Below is a small trained network, with its code and all its weights. Each question gives an input and a target symbol and asks what happens when units are switched off, that is, made to give their printed mean instead of their output.

import numpy as np


def w(rows, s, z=0):
    codes = np.array(rows[::2]) - 128.0
    scale = np.full(codes.shape[1], s)
    scale[-1] = z or s
    return codes * scale


def f(y):
    return np.maximum(y, 0)


def softmax(a):
    e = np.exp(a - a.max(-1, keepdims=True))
    return e / e.sum(-1, keepdims=True)


def log_softmax(a):
    a = a - a.max(-1, keepdims=True)
    return a - np.log(np.exp(a).sum(-1, keepdims=True))


def net(x, mask):
    ids = ['Θαβγδελμξπτ'.index(c) for c in x.split()]
    T = len(ids)
    res = E[ids] + P[:T]
    u = 0
    for l in range(3):
        r = res
        for j in range(2):
            rows = slice(2 * j, 2 * j + 2)
            q, k, v = (r @ M[l][rows].T for M in (Q, K, V))
            z = softmax(np.where(np.tri(T) > 0, q @ k.T / 2**0.5, -1e9)) @ v
            o = O[l][rows]
            res = res + np.where(mask[u + j], z, o[:, -1]) @ o[:, :-1]
        u += 2
        y = f(res @ A[l][:, :-1].T + A[l][:, -1])
        res = res + np.where(mask[u : u + 4], y, B[l][:, -1]) @ B[l][:, :-1]
        u += 4
    return log_softmax(res[-1] @ U[:, :-1].T + U[:, -1])


Q, K, V, O, A, B = {}, {}, {}, {}, {}, {}
E = w([
[109,163,183],'Θ',
[131,127,175],'α',
[119,119,138],'β',
[161,252,85],'γ',
[111,155,174],'δ',
[112,158,181],'ε',
[91,134,158],'λ',
[95,177,176],'μ',
[125,121,152],'ξ',
[148,169,202],'π',
[50,91,100],'τ',
],0.015)
P = w([
[87,129,254],'0',
[200,74,179],'1',
[203,92,147],'2',
[190,111,137],'3',
[183,123,132],'4',
[177,131,126],'5',
[171,144,122],'6',
[167,156,123],'7',
[161,164,122],'8',
[160,179,128],'9',
[157,184,125],'10',
],0.0061)
Q[0] = w([
[98,179,255],'0.h1',
[55,78,175],'0.h1',
[161,101,110],'0.h2',
[159,129,158],'0.h2',
],0.015)
K[0] = w([
[163,6,119],'0.h1',
[250,205,5],'0.h1',
[107,86,149],'0.h2',
[165,116,177],'0.h2',
],0.012)
V[0] = w([
[86,213,66],'0.h1',
[177,140,159],'0.h1',
[114,222,21],'0.h2',
[8,118,103],'0.h2',
],0.011)
O[0] = w([
[185,164,175,65],'0.h1',
[91,155,124,134],'0.h1',
[114,176,61,2],'0.h2',
[12,143,131,148],'0.h2',
],0.011,0.0044)
A[0] = w([
[108,43,76,126],'0.n1',
[114,128,100,215],'0.n2',
[163,135,4,4],'0.n3',
[119,221,158,216],'0.n4',
],0.012,0.0038)
B[0] = w([
[161,254,192,211],'0.n1',
[176,127,129,183],'0.n2',
[116,124,204,142],'0.n3',
[158,58,101,253],'0.n4',
],0.014,0.0042)
Q[1] = w([
[204,45,254],'1.h1',
[252,218,53],'1.h1',
[13,19,213],'1.h2',
[103,36,252],'1.h2',
],0.015)
K[1] = w([
[136,59,86],'1.h1',
[51,96,252],'1.h1',
[208,253,9],'1.h2',
[205,138,6],'1.h2',
],0.017)
V[1] = w([
[159,5,127],'1.h1',
[135,116,129],'1.h1',
[65,78,107],'1.h2',
[78,130,171],'1.h2',
],0.012)
O[1] = w([
[6,170,192,252],'1.h1',
[136,124,126,145],'1.h1',
[89,2,119,36],'1.h2',
[153,46,230,239],'1.h2',
],0.0057,0.0041)
A[1] = w([
[104,122,52,255],'1.n1',
[21,89,7,74],'1.n2',
[53,41,253,114],'1.n3',
[8,49,193,35],'1.n4',
],0.0055,0.0064)
B[1] = w([
[248,138,230,172],'1.n1',
[124,125,130,129],'1.n2',
[77,112,62,254],'1.n3',
[214,186,161,166],'1.n4',
],0.018,0.0072)
Q[2] = w([
[120,125,133],'2.h1',
[138,129,38],'2.h1',
[252,143,129],'2.h2',
[156,117,39],'2.h2',
],0.019)
K[2] = w([
[131,128,118],'2.h1',
[141,194,196],'2.h1',
[205,59,182],'2.h2',
[112,196,252],'2.h2',
],0.021)
V[2] = w([
[166,185,162],'2.h1',
[34,190,111],'2.h1',
[251,109,76],'2.h2',
[130,41,42],'2.h2',
],0.012)
O[2] = w([
[77,99,117,21],'2.h1',
[149,241,81,252],'2.h1',
[118,254,47,5],'2.h2',
[77,176,179,26],'2.h2',
],0.012,0.0027)
A[2] = w([
[132,219,160,112],'2.n1',
[110,110,26,214],'2.n2',
[251,94,149,4],'2.n3',
[210,104,85,65],'2.n4',
],0.012,0.0035)
B[2] = w([
[126,40,83,243],'2.n1',
[101,159,255,178],'2.n2',
[109,228,162,255],'2.n3',
[80,95,77,181],'2.n4',
],0.016,0.0086)
U = w([
[150,155,115,67],'Θ',
[186,198,165,162],'α',
[199,129,91,110],'β',
[2,183,133,2],'γ',
[161,151,111,79],'δ',
[148,159,114,66],'ε',
[116,69,192,210],'λ',
[200,139,103,97],'μ',
[161,148,111,77],'ξ',
[139,243,91,166],'π',
[53,122,86,88],'τ',
],0.008,0.0076)

Each question gives the input, a string of symbols that net reads in full, and the target symbol t.
The units are the heads (2 rows each of Q, K, V and O) and the neurons (one row each of A and B). Each row of codes is followed by its name. A weight is (code - 128) times the scale printed after its matrix; where a second scale follows, it is the last column's (O, A, B and U).
mask holds one flag per unit, layer by layer, with each layer's heads first. A switched-off unit (its flag False) gives its mean, the last column of its rows in O or B, instead of its output. The means were averaged over made-up inputs and are rounded, as every weight is.
A unit's drop is (log p(t) with every unit on - log p(t) with that unit switched off) / (log p(t) with every unit on - log p(t) with every unit switched off).
The circuit of an input: a set's keep is (log p(t) with only the set's units on - log p(t) with every unit switched off) / (log p(t) with every unit on - log p(t) with every unit switched off). Starting from the 12 units with the biggest drops (on a tie, the unit counted first), units are removed one at a time, each time the one whose removal leaves the highest keep (on an exact tie, the one counted first), for as long as the keep stays at least 0.8.
units of the circuit, in order: the units of the circuit, biggest drop first
unit that matters most: the unit with the biggest drop
top k neurons: the k neurons with the biggest drops, biggest first
k most important neurons of layer l: the k neurons of layer l with the biggest drops, biggest first
heads that matter: for each layer, one digit per head in row order, 1 if its drop is at least 0.15 and else 0, layers parted by /
input γ τ β π τ β, target γ: top neuron : 2.n2
input π Θ γ τ τ γ λ ξ π, target π: units of the circuit, in order : 0.n4, 2.h2
input β δ λ τ β τ γ λ π, target β: top 3 neurons : 0.n4, 2.n1, 1.n3
input τ τ τ τ τ π, target λ: units of the circuit, in order : 2.h2, 0.h2
input τ ε π τ μ γ τ τ τ τ, target τ: units of the circuit, in order : 2.n1, 2.h2, 0.n1, 0.n4
input β ξ π Θ β π π γ μ μ, target β: heads that matter : 00 / 01 / 01
input τ ε π μ π δ τ γ, target τ: top 3 neurons : 2.n1, 0.n1, 2.n4
input μ δ π λ ξ ε β β, target α: top 4 neurons : 1.n3, 1.n1, 0.n1, 2.n1
input π τ γ δ, target π: heads that matter : 01 / 11 / 01
input γ Θ π β τ, target γ: top 2 neurons : 2.n2, 0.n4
input τ μ ξ τ ε π τ τ λ π π, target π: units of the circuit, in order : 0.h2, 1.n3, 2.h1
input τ λ γ β, target τ: heads that matter : 01 / 11 / 01
input μ τ λ ε π β τ γ λ, target β: top 4 neurons : 2.n1, 1.n3, 0.n4, 1.n1
input β τ μ τ, target α: unit that matters most : 1.h1
input τ γ ξ λ τ τ π τ, target τ: units of the circuit, in order : 2.h2, 2.n1, 0.n1, 0.n4
input τ δ β τ τ τ τ τ γ, target τ: units of the circuit, in order : 2.n4, 0.n1, 0.n4
input γ τ λ π, target γ: top 3 neurons : 2.n2, 1.n1, 2.n4
input π τ λ μ ε β γ τ π Θ, target π: 3 most important neurons of layer 0 : 0.n3, 0.n4, 0.n1
input ξ ξ β μ μ ξ β β, target π: 2 most important neurons of layer 0 : 0.n1, 0.n3
input ξ τ τ β ε ξ μ π μ α τ, target π: top 4 neurons : 0.n1, 2.n3, 1.n3, 0.n4
input β γ τ β μ π ε, target β: top 2 neurons : 0.n4, 2.n1
input ξ μ μ β ξ β λ π μ β β, target π: heads that matter : 01 / 01 / 01
input τ τ β β β τ τ, target π: heads that matter : 00 / 10 / 01
input β β μ ε β λ γ τ π δ, target β: top 4 neurons : 0.n4, 2.n1, 1.n3, 1.n1
